Here is a tiny trained network, its code and every weight. The questions are about switching its units off for an input and a class, where a switched-off unit gives its printed mean instead of its output.

import numpy as np


def w(rows, s, z=0):
    codes = np.array(rows[::2]) - 128.0
    scale = np.full(codes.shape[1], s)
    scale[-1] = z or s
    return codes * scale


def f(y):
    return np.maximum(y, 0)


def log_softmax(a):
    a = a - a.max(-1, keepdims=True)
    return a - np.log(np.exp(a).sum(-1, keepdims=True))


def net(x, mask):
    res = np.array(x, float).reshape(1, 4) / 4 @ E
    y = f(res @ A[0][:, :-1].T + A[0][:, -1])
    res = res + np.where(mask, y, B[0][:, -1]) @ B[0][:, :-1]
    return log_softmax(res[-1] @ U[:, :-1].T + U[:, -1])


A, B = {}, {}
E = w([
[127,133,133,124],'x0',
[43,131,31,39],'x1',
[23,75,157,165],'x2',
[136,1,155,66],'x3',
],0.009)
A[0] = w([
[79,219,59,134,204],'N0',
[224,148,92,78,255],'N1',
[114,83,65,27,143],'N2',
[9,134,143,188,198],'N3',
[128,204,114,221,196],'N4',
[132,155,173,189,231],'N5',
[160,52,183,161,241],'N6',
[129,136,130,122,86],'N7',
[153,114,159,125,105],'N8',
[163,161,163,214,205],'N9',
[206,142,96,90,223],'N10',
[95,127,121,129,138],'N11',
],0.016,0.0048)
B[0] = w([
[172,235,37,157,241],'N0',
[195,187,207,186,226],'N1',
[101,173,230,80,237],'N2',
[44,132,46,87,249],'N3',
[91,196,201,60,226],'N4',
[112,66,155,49,208],'N5',
[138,5,100,155,246],'N6',
[126,123,124,129,129],'N7',
[128,102,125,165,159],'N8',
[117,113,247,132,223],'N9',
[186,132,187,183,205],'N10',
[117,143,118,111,160],'N11',
],0.025,0.013)
U = w([
[144,198,210,103,253],'0',
[25,155,160,58,129],'1',
[172,254,102,166,138],'2',
[98,203,42,86,12],'3',
[190,104,150,246,32],'4',
[124,58,87,112,128],'5',
],0.0097,0.0026)

Each question gives the input, the list of numbers given to net, and the class t.
The units are the neurons (one row each of A and B). Each row of codes is followed by its name. A weight is (code - 128) times the scale printed after its matrix; where a second scale follows, it is the last column's (A, B and U).
mask holds one flag per neuron, in row order. A switched-off neuron (its flag False) gives its mean, the last column of its row in B, instead of its output. The means were averaged over made-up inputs and are rounded, as every weight is.
A unit's drop is (log p(t) with every unit on - log p(t) with that unit switched off) / (log p(t) with every unit on - log p(t) with every unit switched off).
The circuit of an input: a set's keep is (log p(t) with only the set's units on - log p(t) with every unit switched off) / (log p(t) with every unit on - log p(t) with every unit switched off). Starting from all 12 units, units are removed one at a time, each time the one whose removal leaves the highest keep (on an exact tie, the one counted first), for as long as the keep stays at least 0.8.
circuit, biggest first: the units of the circuit, biggest drop first
unit that matters most: the unit with the biggest drop
k most important neurons: the k neurons with the biggest drops, biggest first
drop when u is switched off: that unit's drop, to one decimal
input [-3,1,6,0], class 3: circuit, biggest first	N9, N2
input [5,5,1,0], class 3: circuit, biggest first	N9, N0
input [-4,0,8,6], class 5: circuit, biggest first	N6
input [-6,0,-1,1], class 4: 2 most important neurons	N4, N2
input [-2,1,1,-5], class 3: circuit, biggest first	N0, N1
input [-8,1,2,-4], class 3: 3 most important neurons	N0, N2, N1
input [-7,0,7,-7], class 1: 3 most important neurons	N4, N9, N5
input [-1,0,2,-8], class 1: 2 most important neurons	N4, N9
input [3,0,7,2], class 5: 3 most important neurons	N4, N2, N0
input [-4,-1,1,-2], class 1: 2 most important neurons	N1, N10
input [2,-4,1,3], class 5: 2 most important neurons	N1, N10
input [-1,1,-8,-8], class 2: 2 most important neurons	N0, N2
input [-2,-2,0,8], class 4: 2 most important neurons	N3, N5
input [3,-1,2,-2], class 1: unit that matters most	N1
input [8,2,2,-5], class 3: 2 most important neurons	N0, N1
input [0,5,-8,0], class 2: 2 most important neurons	N0, N9
input [-2,-7,6,1], class 5: 2 most important neurons	N6, N2
input [-6,0,4,-1], class 1: drop when N0 is switched off	0.8
input [1,8,-2,-8], class 2: drop when N0 is switched off	0.4
input [-8,8,-8,-5], class 2: unit that matters most	N0
input [3,-4,8,2], class 5: drop when N6 is switched off	0.2
input [1,5,-3,-2], class 2: drop when N0 is switched off	0.2
